Each row has a hidden value; after the row comes its band, the name of the range that the value falls in. Each part has its own.
[ 106 -100  225  131  -88   50 -165  -69 -220  -25  187  -33 -512  111
   79   96 -169    7   59  -43  -77  418   75   71  240  164  -23  -20
 -141  378 -190   14 -104   19  112  141  -18 -162  -16  -83 -440  -79
 -166 -149  259  112  143] | mok
[  45 -207   77  143 -123 -114 -347   13   -6 -241  392 -296 -103  286
 -242  -90  -46    5  301  145 -153 -284   79  -58  294  -70  287 -240
 -104 -209 -165   56 -256  134  410  -64   69 -123 -103   17  -49   19
  142 -191  -68  194   86] | mok
[  80    8 -172   23   51 -248   89  136   26  206  107   47  201  199
 -173 -118  198  129  -77  158  -77   30 -295  -88  -36  -22   19  -77
  -73  155   40   34  -42 -234 -104   12 -199    9  -74 -251  -17   -2
   76 -155 -353   18 -100] | bira
[  87  183  -91   -4  158  -73  222  232  -34  164 -141 -126  167  205
 -216  -58  162  107   41  -54   13  -62 -354  -44  -23  -51 -119   17
   42  277  -60  -85   51 -152  -94  -45   30  110  -74 -342  102   68
   12  -42 -477  -63 -424] | Fut
[ -53   68  174   -3  157 -119   91 -156  161  137   21  384   -9 -178
   -4   33  363  -25 -158 -249   79  -60 -115 -219   36  -18   81 -178
  129   31  526 -285  260   97   70 -144  297   67  269  150  235 -231
 -197  284 -288 -102    9] | reli
[  75 -136   36  208  -70  -33 -259  215  -55 -171  238 -284  148   63
 -260 -128  201 -129  263 -175 -100 -340   67   47   58  -41  104 -153
   93  -79 -308  -29  -51 -109  120   48   88  -91   -9  -88   19   85
   14  131   43   94 -218] | bira
[-348 -143  192 -148   36 -101  151 -260  111  180  280  222  -13  -66
  143  245  201  -49   89 -185  -79   22  -18  -54  -54   22  325   38
  -59 -364  414 -263   88  321  -52  -79  296  218  -29  132   77 -187
    0  256 -217  -79  216] | kugaf
[ 185   -5  -30  129   28 -275  278   67 -167  217 -120    8  -55  302
 -193  104   53  180   20  141  -50  -26 -406  -64   17   57   20   15
   -2  197 -109 -257   40  115 -146  -24  -25  119 -163 -450 -143  -68
  -23 -250 -458   52 -290] | bira
[ 223 -118   56  152 -177  -92  -65  190 -261  -98  341 -396 -262  171
 -354  -44   23   10  245   42  -24 -284   41  -46  191 -113  262 -180
   28 -145 -402  -20 -146  212  390  -47  161 -153 -180 -134 -107  -66
 -147 -124   84  174   79] | Nofi
[  87 -162 -245 -116  -72 -307  246  122  -45  128   10   69  177  180
 -214  140   33  125   51  116 -154  -16 -173 -103 -125 -124  184  -36
 -115   32  198 -221  -50  -86 -137   11  -74  190 -292 -187 -157   22
  196 -230 -432   64 -260] | Fut
[-255  158  305 -138   -4  135   66 -192 -111  135  441 -115 -431  -74
  -49  -62  -11  107  -37 -110   89  170   65  -75  156   97   82  130
  -23 -423  -29   65 -128  135    3   87  189   47 -172   81  101    7
 -153  188  -46  -84  241] | nebu
[  12 -120  198  211   22 -110  119 -311  -18  158  -41   69 -118  203
 -182  253 -167   29  -53   65  -26  -21 -248  305   43  322 -188  234
   24  324 -153 -190   40  -22  -85   41 -124   41 -263 -525 -241  -41
  -56 -237 -251   72 -169] | bira
[ 116  119  231  147  315  -88   83 -111  141  136 -141  298  -99 -357
  -93   64  472  -81 -261 -281  228 -165 -188 -185   49   84 -235 -133
  153  172  410  -89  311  -71  150 -127  139 -111  395  104  209 -173
 -307  407 -242   58 -121] | mok
[  61  -46 -172  -24  -24  141  285  381   86   79 -388 -314   66  174
  252   84  -57  151  104  121  255 -366  -11   37 -100 -182  -32  130
 -274  164  -82  337   53  549  435    6  304  107   47   23  -58 -243
  137  227  -32 -197 -211] | bira
[ -96 -176  214   39   83 -209   45 -233  162   78  192  375   88 -149
   21   96  381  -71 -149 -254  -30 -106  -14 -242  -33   91  151 -200
  123   43  633 -419  189   90  -63 -114  383  173  213  198  145 -140
  -19  243 -263  -73  -43] | reli
[ 149 -157  -68  121   -8   11  311  326    0  126 -247 -280   44  200
  260  100   76  129   -9  117  235 -341  -37   29 -172  -21  -99  116
 -172  331 -137  230   41  561  221  -11  349   69   83  -84 -139 -297
  102  255   39 -219 -246] | futep
[ 186   94  -38  159 -227  126 -180  363 -263 -111 -173  -44 -137 -148
 -141 -207   53   20  125 -340  -56   76   97 -169  142  -89   77 -168
  116   25 -252 -191  165 -244  -14  367   86   32  113   57  -94  166
 -206  106  148   52 -351] | mok
[ -54  -39 -129   98  123 -132 -123  -51  210  237  117   55   61 -108
 -158  -92  161   80 -241  198  124  -34 -228  -39   65  190 -113  -45
 -185 -105   54  432   28 -490  142  223 -486 -165  -29  -68  -37   93
  -56  -49 -165  263  211] | mok
[  75   32  -60  143    3  167  270  384   30  149 -357 -444   86  212
  258  -26   87  151   51  164  201 -383 -152   75  -67  -66 -177  238
 -232  228 -300  487    2  480  391   23  245   24  182  -81   29 -172
  154  297   30 -169 -149] | futep
[  34  -88 -142   67   84  234  189  410  125   79 -409 -419  140   57
  266   64  103   38   82   25  248 -366   12   73 -111  -59 -245  199
 -210  180 -174  386   95  375  351   71  271    8  177   26   17 -115
  100  359  -34 -176 -347] | nebu
[ 260  108  134   42  232  -32  -50   51    3  -82  -26  129 -397  -22
   28  -40   11  102 -195  -87  363   65  137  -77   53   10 -289 -156
   47  326   30   60   23  176  -15  -57  146 -238   82    9 -135 -379
 -272  282  -23 -235 -367] | mok
[ -42   46   54  130  131 -131 -134 -249  273  117   -3  260    0 -318
 -258  -48   70   76 -353   40  248 -218 -183  -33   69  237 -189  -56
 -126  -93  297  390   92 -582  175  231 -472  -51  -28   56  -17  136
  -17   96 -135  333   99] | kugaf
[ -73  191  369  -57  210   70 -100 -238   -3  -79  284   78 -335 -157
  -76  -18   28  -16 -105 -220  126  156  142  124   41  102 -300  147
   42  -56   -2  143 -174 -116 -211  -12  -26 -175  -71   25    1  -89
  -81  427    4 -124 -163] | futep
[  22 -192  263  152 -103 -101   24 -421   19   46  224  171 -120  225
 -202  172 -281    5 -165   33  -64   65  -18  336   37  314 -145  144
   57  583   30 -240  -68 -106  -39   -3  -12   43 -318 -420 -301  -78
    6 -323  -58  -41  -59] | Nofi
[ 184   66   -3  268 -111  120 -170  401 -241  -53  -63 -257  -32 -133
 -222 -214  242  -72  163 -316  -12 -135   14  -49   93  -24  -28 -100
  182  -41 -490  -56  151 -220   30  274   60 -107  135  -96   15  146
 -262  217  147   78 -322] | nebu
[ 161  130  148  142  106  -37  137 -116   80  141  -90  133 -156 -486
 -372  -40  196   55 -458 -136  381 -345 -132 -155   33  177 -298  -42
   61   77  310  218  191 -428  289  140 -117  -18   59  100   87  128
 -200  224  -83  265  -46] | futep
[ 263   73  -12  148 -149  115 -136  289 -325  -49 -206  -30 -397 -122
  -63  -33   17  -10  140 -216  -75  292   69  -70  205  -93   -8  -71
   32   77 -364 -111  124  -93   76  276  -38 -206  133  -17 -238  -19
 -359   52  198  109 -166] | reli
[  80 -151  -27  206  -98   23 -302  291 -113 -158  187 -354  -13   28
 -252 -159  161  -71  267 -181  -33 -275   92 -140  179   -9  186 -269
   93 -208 -322  -97   34  -90  189  176  164  -61    3    5   12  166
 -119   28    4  150 -214] | reli
[ 106  -74 -299  -31   62  -94  100  244  -25  206  -88 -104   52  116
 -185    3  176   63   32  122  -86  115 -200 -151   67  -71  -10  -49
  -35   -2  -52 -131   85 -143   32   71  -96  -83  -53 -206   14   53
 -135 -244 -481   48 -217] | reli
[  29 -105  -85   78  -46  186  256  404   32   13 -404 -494  196  114
  212   65   62   89  153   39  110 -476  -28   12 -119  -88 -144  247
 -251  121 -127  336  -26  390  318   84  330  194  117   70   15   54
  359  322  -59  -88 -399] | futep
[  59 -140  186  223 -106   55 -125   40  -50 -194   30 -527  -47  237
  -73    4   11   13  282  253 -274 -359  -48   70  233  -39  -95  232
 -277 -108 -270  390 -403  206  457  -55    2 -111   99   44   11  202
  485   27  -65  251  -43] | bira
[   5 -209  129  130  -13  -91 -298   87   -8 -273  387 -373   57  201
 -219  -22   86 -105  380  -52 -139 -379   70   30  136  -51  193 -173
  -90 -140 -166   85 -257   41  253  -89  102  -54  -95    4  -51  100
  241   52  -29  203 -105] | bira
[ -29 -213 -251  -65  -85 -280  -68  -41  209  108  256  248  321   45
 -218  -86   65   75 -176  165 -105   -2  -38  -60  -85    1  120 -143
 -126   37  347   13  -55 -445  -57  118 -294   57 -203  -45  -90   64
  189 -230 -271   64   -1] | nebu
[  89 -225  -78   40  117    6  164  315   77    1 -237 -248   -9  148
  318  177   35   91   87   23  294 -295   58  -61 -134  -10  -62  -27
 -244  244   35  193   49  528  184    7  360  100   68   70 -211 -250
  131  291  -42 -155 -378] | kugaf
[ 133  -36  104  -34 -139  137   11  155 -294  -48  114 -164 -429   -4
   -1  113 -154  -21  156 -188  -22  299  162   60  115  -44   41    7
 -130  289 -184    4  -81   34  177  129  108  -63 -112   -7 -387  -30
 -161  -21  289   76   20] | futep
[ 126  102  242  181  111 -154  148 -216  116  125  -77  325  -22 -396
 -271   11  280   22 -425 -192  254 -339 -178 -113  -43  168 -228  -45
  116  182  429   42  201 -310  116   25  -24   53  146   65  106   -3
  -97  313 -107  161  -79] | Nofi
[ 132 -110  -78  171  -69   97  201  327   30  101 -274 -317   61  165
  211  -43   55  153  -56  149  206 -349  -20  -18  -68    2 -148  116
 -157  279 -166  289   39  425  304   83  301   54  150  -27  -41 -159
  119  190   28 -193 -234] | nebu
[ 140 -131  -49  104 -197   11 -257  174  -44 -203  285 -220   66   47
 -397 -183   65 -108  188  -89 -124 -279  215   38  138 -173  142 -179
  138  -89 -230 -111  -73 -113  310    3  105 -174  -86  -41   68   36
  -78  -67   19   27 -128] | bira
[ 245   94  210  206  129 -130   42 -182  103   65 -116  368 -140 -457
 -329  -60  308   10 -474 -200  258 -249  -97 -248   82  143 -290 -172
  191  214  480  -85  256 -346  181   24   11  -63  262  143  146    5
 -241  220 -185  157 -177] | kugaf
[ -16  187  288 -137  112  -34  -75 -269  -42  -96  220  237 -561  -74
  -76   38 -196  134  -79 -101  195  214  153  -29  150    3  -38  -30
  -34 -188  126    6 -129  111  -89   -4    1  -96 -192   85 -128 -235
 -169  204  -67  -91  -65] | kugaf
[   1  206   48   95   66  -39 -106 -139  251  110   69  207   36 -341
 -367 -296   80  145 -475  -32  353 -280 -141 -150   93  183 -194 -156
  -15   27  340  385  110 -680  249  242 -308   29   -9  110  144  211
  -64   86 -108  207   66] | nebu
[ 108 -142  157  197  -50  -77 -384  -47   28 -304  276 -261  -51  251
 -244  -87   21  -65  279  156 -271 -249   62   67  298  -92   30  -76
  -95  -75 -190  144 -339   41  377 -149  -57 -272   46   -7   15   37
  244  -86  -94  187  -34] | kugaf
[ 113 -336  137  193  -91 -183 -374  -14  -17 -331  438 -240   35  231
 -252  -21   88 -127  308   45 -294 -281  155   15  177  -46  157 -192
  -44  -40  -95  -63 -316   32  213 -131   70 -158  -35   14  -95   57
  273  -84  -48  188 -121] | nebu
[  30   -5  243   34   63 -273  295 -213   -9  229   88  381 -195  -76
   20  190  280   61 -140  -98   76  -70 -203 -193   -6    0  210 -113
   39    2  441 -288  182  394   76 -200  289  114  135   33   29 -380
 -181  197 -199  -23  187] | nebu
[-270 -112  210 -174  102  -26  250 -112   63  169  342   37   81 -123
   84  204  370 -136   64 -315  -57  -41   23  -50 -145  -20  177   66
   25 -142  395 -234   54  243  -40 -176  454  183   35  135  171 -122
    6  388 -170 -142   92] | Nofi
[ 108  208   32  138  115 -150  207   43  -56  227 -128   15   52  297
 -218  -59   75  166  -43   65   16  -45 -461   53   35   75 -129   62
   73  322 -171 -106   63  -61 -127  -44  -73   74  -95 -513   30  -53
  -60 -141 -434  -56 -280] | futep
[-213  -88  249   19  -58  -26   67 -235   -5  249  483   97 -117  -35
   28  -55  311  -16 -145  -88 -124  157   17 -120   75  140  145   38
  125 -180  168 -241   31  170  -42  -23  326    9  105   43  206 -122
 -175  119 -106 -179  320] | mok
[ 159   49  -62  124   67 -197  250  127 -142  236 -168  -41  -33  243
 -198   50   98  165   19   94  -12  -26 -412  -86   41   55  -27   12
   23  156 -144 -217   96   44 -114   18  -28   97 -109 -426  -62  -16
  -87 -207 -479   44 -317] | nebu
[  40 -126 -211  -36    2 -293   -6   29   99  138  138  152  102   79
 -173  -27   69  143 -102  201  -27   20 -169 -162    4   -5  133 -169
 -189  -33  244   73  -44 -273    5  101 -285   33 -158  -57 -140   25
  108 -215 -314  163   11] | kugaf
[ 125 -133  -29  181  107 -346  149  111 -106  199   59  -43  153  278
  -88   55  294   94   28  131 -169   -6 -401  -96  -72  128  -23   -9
  -68  209  -60 -111  -66  -61 -303  -10 -109   73  -25 -352 -139   33
  174 -100 -394  109 -272] | bira
[  27 -115  229  126   -9   87   99 -238  -51  127  198 -158 -241  141
 -228  146 -194  -23 -130   -9   78   37  -38  288   98  318 -253  190
   61  509 -168  -85  -24  -85  151   23   73  -44 -279 -413 -203   16
 -176 -266  -53   -1  -32] | Nofi
[  74   97  -22   99    0 -101    1 -110  132  187   46  150  -98 -271
 -339 -162   34  173 -425  115  290 -190 -166 -137   96  163 -132  -89
  -85  -39  207  359   79 -506  275  244 -358  -36  -84   25   -2  130
 -115  -49  -97  270  164] | nebu
[  72   18  171  -77  276   57  -33  -25  -51  -64   61  -78 -599 -119
   39  176  -73   48  -20 -118  371  109  179  -61  106   79 -195  -44
  -82  -91  -38  121  -26  228   36   28  113 -210 -104   88 -210 -231
 -294  296  -44  -33 -227] | reli
[-329  -61  337  -62   67   18  116 -232  -52  202  460  -85 -203  -43
  109  131  240  -40   68 -140  -84  117  -27  -13   26  155  127  185
  -51 -378   62  -38  -89  255  -97  -24  247   71  -28   50   88  -51
  -29  297  -88  -43  276] | nebu
[ 123  -13   72   77 -106  171 -171  198 -209  -96    3  -74 -244  -95
   -7  -26    0  -84  129 -294  -94  296  169   23  129   -8  -69  -35
   -6  269 -192  -75   28 -188   30  222   51 -107   84   24 -240   71
 -175   78  223   35 -186] | kugaf
[ -58   -8 -116   85   85  -43 -213  -99  296  144   93  135  134 -265
 -265 -198  149   41 -361   75  155  -98  -93  -71   82  193 -202  -85
  -75  -56  215  366   82 -711  176  277 -434 -137   11   60   84  214
  -56  -13 -163  221   94] | reli
[-102 -153  209   24   33 -143  206 -169   14  230  243  205  -47 -126
   44  145  403  -64  -96 -183  -54  -14  -55 -169  -36   70  162  -33
  108  -93  366 -360  167  279  -21 -119  386   92  167   77  135 -206
 -157  228 -196  -93  133] | kugaf
[ 165 -126  210  196   78 -232  159 -250   92   91  -88  361  -14 -447
 -249  178  297  -51 -387 -186  164 -328  -88 -111 -105  199 -216  -23
   91  144  502 -108  200 -264   34   39  -24   52  119   99  -26    9
  -45  281 -126  230 -173] | futep
